Below are the code and all the weights of a small trained network. Each question names an input and a class and asks about switching units off, where a switched-off unit gives its printed mean instead of its output.

import numpy as np


def w(rows, s, z=0):
    codes = np.array(rows[::2]) - 128.0
    scale = np.full(codes.shape[1], s)
    scale[-1] = z or s
    return codes * scale


def norm(h):
    return h / np.sqrt((h * h).mean(-1, keepdims=True) + 1e-5)


def f(y):
    return np.maximum(y, 0)


def log_softmax(a):
    a = a - a.max(-1, keepdims=True)
    return a - np.log(np.exp(a).sum(-1, keepdims=True))


def net(x, mask):
    res = np.array(x, float).reshape(1, 8) / 4 @ E
    u = 0
    for l in range(2):
        y = f(norm(res) @ A[l][:, :-1].T + A[l][:, -1])
        res = res + np.where(mask[u : u + 16], y, B[l][:, -1]) @ B[l][:, :-1]
        u += 16
    return log_softmax(norm(res)[-1] @ U[:, :-1].T + U[:, -1])


A, B = {}, {}
E = w([
[167,214,206,192,88,129,2,122,122,156,132],'x0',
[124,95,155,183,140,106,146,57,199,169,91],'x1',
[130,129,128,127,129,130,131,131,129,127,129],'x2',
[97,157,114,197,134,175,178,93,19,181,115],'x3',
[77,63,142,218,42,179,133,207,159,79,87],'x4',
[45,148,72,156,198,155,43,79,148,54,78],'x5',
[56,116,181,121,130,116,124,107,119,119,195],'x6',
[39,217,81,148,121,14,157,206,144,185,101],'x7',
],0.015)
A[0] = w([
[103,71,152,177,137,121,144,76,193,190,109,51],'L0N1',
[77,146,83,151,196,139,82,105,172,74,120,40],'L0N2',
[137,108,170,130,133,174,158,108,114,105,124,72],'L0N3',
[178,115,159,102,59,104,183,151,136,212,184,17],'L0N4',
[202,98,134,104,146,195,111,104,139,127,110,64],'L0N5',
[142,141,105,77,135,134,89,194,87,104,172,58],'L0N6',
[167,186,182,151,97,116,56,139,118,141,135,30],'L0N7',
[111,98,164,156,140,73,129,46,201,217,89,58],'L0N8',
[110,173,112,74,116,145,108,193,43,73,174,29],'L0N9',
[29,92,209,119,128,94,124,109,118,117,223,7],'L0N10',
[81,182,100,134,142,62,156,163,137,188,86,38],'L0N11',
[148,129,132,98,127,74,101,168,215,93,146,19],'L0N12',
[119,75,63,86,153,128,189,143,137,122,156,74],'L0N13',
[108,102,107,158,106,130,115,195,75,106,127,142],'L0N14',
[249,143,25,149,118,137,127,163,151,145,26,74],'L0N15',
[170,93,141,139,87,130,151,161,154,172,181,40],'L0N16',
],0.015,0.014)
B[0] = w([
[214,186,68,124,96,210,157,166,161,94,124,189],'L0N1',
[175,142,231,103,171,126,157,229,62,99,70,217],'L0N2',
[131,118,120,187,149,78,124,161,127,123,184,166],'L0N3',
[151,146,194,119,195,109,143,197,54,68,41,211],'L0N4',
[133,105,127,165,140,90,122,161,128,99,220,206],'L0N5',
[181,141,113,134,116,146,162,104,196,112,110,174],'L0N6',
[136,102,146,127,192,193,98,182,184,222,121,201],'L0N7',
[199,202,56,104,122,208,147,163,158,85,142,220],'L0N8',
[228,198,62,177,172,208,183,132,207,94,140,186],'L0N9',
[25,214,234,150,132,140,185,78,127,94,225,167],'L0N10',
[185,37,106,182,149,111,85,161,94,87,244,250],'L0N11',
[142,81,132,76,69,97,78,149,176,71,169,186],'L0N12',
[106,114,184,137,161,177,100,141,193,241,112,221],'L0N13',
[155,119,131,171,72,160,149,118,177,127,89,253],'L0N14',
[5,202,238,119,132,141,174,87,137,97,236,253],'L0N15',
[118,133,184,123,155,139,132,183,82,72,69,172],'L0N16',
],0.013,0.0068)
A[1] = w([
[77,176,49,151,95,5,128,191,135,166,131,63],'L1N1',
[142,105,162,170,117,173,108,212,176,88,116,225],'L1N2',
[122,107,162,53,135,93,102,111,185,126,110,134],'L1N3',
[86,134,93,117,186,125,65,142,77,59,55,2],'L1N4',
[52,161,69,152,209,148,53,90,150,35,61,48],'L1N5',
[165,57,139,145,146,127,83,80,82,111,176,43],'L1N6',
[61,38,63,71,168,128,201,131,131,156,93,53],'L1N7',
[194,200,93,20,215,56,118,49,81,178,165,62],'L1N8',
[89,181,128,181,172,188,175,109,42,167,140,149],'L1N9',
[140,168,143,134,75,126,10,118,117,222,93,39],'L1N10',
[161,46,119,96,115,180,104,53,75,109,157,6],'L1N11',
[84,201,91,137,129,77,145,201,153,149,111,96],'L1N12',
[127,129,141,124,174,111,118,145,58,84,28,48],'L1N13',
[133,116,49,195,104,149,146,72,20,211,85,71],'L1N14',
[75,72,77,69,155,135,238,142,146,100,133,82],'L1N15',
[140,162,119,151,102,142,162,135,51,177,110,65],'L1N16',
],0.015,0.0079)
B[1] = w([
[188,8,165,176,162,143,105,75,74,73,189,144],'L1N1',
[82,135,46,114,156,84,145,55,87,171,108,252],'L1N2',
[129,138,101,69,69,100,99,127,114,133,114,149],'L1N3',
[142,96,159,112,121,119,173,127,76,161,103,137],'L1N4',
[219,118,242,107,85,129,204,188,71,134,120,151],'L1N5',
[121,106,86,143,168,66,139,198,101,134,168,141],'L1N6',
[164,153,156,179,147,128,31,155,139,216,110,142],'L1N7',
[21,100,83,247,22,142,182,90,113,124,34,158],'L1N8',
[125,124,133,12,116,65,89,137,216,94,144,183],'L1N9',
[125,105,158,134,170,193,106,173,155,212,129,138],'L1N10',
[159,115,114,210,147,71,124,156,136,102,180,136],'L1N11',
[172,67,164,145,171,205,133,71,105,77,163,157],'L1N12',
[113,96,126,57,157,104,171,119,98,169,110,140],'L1N13',
[124,137,57,16,84,81,76,166,170,119,138,139],'L1N14',
[172,213,181,165,118,180,14,128,107,139,136,156],'L1N15',
[158,105,160,89,122,107,100,110,154,74,94,141],'L1N16',
],0.014,0.025)
U = w([
[201,99,240,106,148,107,187,193,38,115,65,121],'0',
[182,29,115,197,198,117,103,117,86,88,235,110],'1',
[132,154,172,144,180,195,31,154,163,229,119,108],'2',
[224,182,75,133,119,219,177,122,187,53,120,101],'3',
[11,72,103,192,42,122,145,98,120,129,38,146],'4',
[50,193,229,110,134,134,137,87,134,67,215,92],'5',
[90,134,89,90,181,98,141,105,116,158,131,254],'6',
[133,93,96,7,85,54,71,132,165,90,126,97],'7',
],0.015,0.018)

Each question gives the input, the list of numbers given to net, and the class t.
The units are the neurons (one row each of A and B). Each row of codes is followed by its name. A weight is (code - 128) times the scale printed after its matrix; where a second scale follows, it is the last column's (A, B and U).
mask holds one flag per neuron, layer by layer. A switched-off neuron (its flag False) gives its mean, the last column of its row in B, instead of its output. The means were averaged over made-up inputs and are rounded, as every weight is.
A unit's drop is (log p(t) with every unit on - log p(t) with that unit switched off) / (log p(t) with every unit on - log p(t) with every unit switched off).
The circuit of an input: a set's keep is (log p(t) with only the set's units on - log p(t) with every unit switched off) / (log p(t) with every unit on - log p(t) with every unit switched off). Starting from the 12 units with the biggest drops (on a tie, the unit counted first), units are removed one at a time, each time the one whose removal leaves the highest keep (on an exact tie, the one counted first), for as long as the keep stays at least 0.8.
units of the circuit, in order: the units of the circuit, biggest drop first
k most important neurons: the k neurons with the biggest drops, biggest first
k most important neurons of layer l: the k neurons of layer l with the biggest drops, biggest first
input [7,3,-3,1,-7,7,-3,7], class 0: units of the circuit, in order => [L1N5]
input [8,7,0,-2,-7,-5,5,7], class 2: 3 most important neurons => [L0N7 L1N10 L1N2]
input [7,7,4,0,-8,7,-7,-7], class 4: units of the circuit, in order => [L1N8 L0N14]
input [6,5,3,8,7,6,-6,6], class 7: 2 most important neurons of layer 0 => [L0N12 L0N13]
input [1,0,6,6,-6,2,2,-2], class 4: 2 most important neurons => [L1N8 L0N14]
input [-6,0,-3,2,6,-4,-5,0], class 2: 3 most important neurons of layer 1 => [L1N15 L1N8 L1N7]
input [6,6,5,-4,1,6,0,-2], class 0: 2 most important neurons of layer 0 => [L0N2 L0N13]
input [6,2,3,-1,-8,5,-2,7], class 4: 2 most important neurons => [L1N8 L0N5]
input [-6,4,-7,2,-4,-7,1,-5], class 0: 2 most important neurons => [L0N4 L1N2]
input [1,-8,3,8,-6,-2,-2,-7], class 3: 2 most important neurons => [L0N9 L1N2]
input [5,1,2,-1,-6,-3,-6,6], class 1: units of the circuit, in order => [L1N1 L1N12]
input [-7,-4,2,1,8,-4,-4,-4], class 4: 2 most important neurons of layer 0 => [L0N14 L0N7]
input [-7,-5,-5,6,-5,-1,1,7], class 1: units of the circuit, in order => [L1N1 L0N11]
input [3,4,4,5,2,-3,1,0], class 7: units of the circuit, in order => [L1N9]
input [-2,8,2,-4,2,-3,8,-3], class 3: 2 most important neurons => [L0N1 L0N8]
input [6,2,5,5,-6,-4,-7,-1], class 5: 3 most important neurons => [L0N15 L1N2 L1N9]
input [-1,-6,0,-7,-8,-1,3,8], class 1: 2 most important neurons => [L1N1 L0N11]
input [-5,-7,-5,-7,0,6,-3,0], class 3: 2 most important neurons of layer 0 => [L0N9 L0N6]
input [-4,-6,-8,8,-6,8,6,7], class 0: units of the circuit, in order => [L1N5 L1N2]
input [-2,-1,2,-6,4,4,4,6], class 1: 2 most important neurons => [L1N1 L1N9]
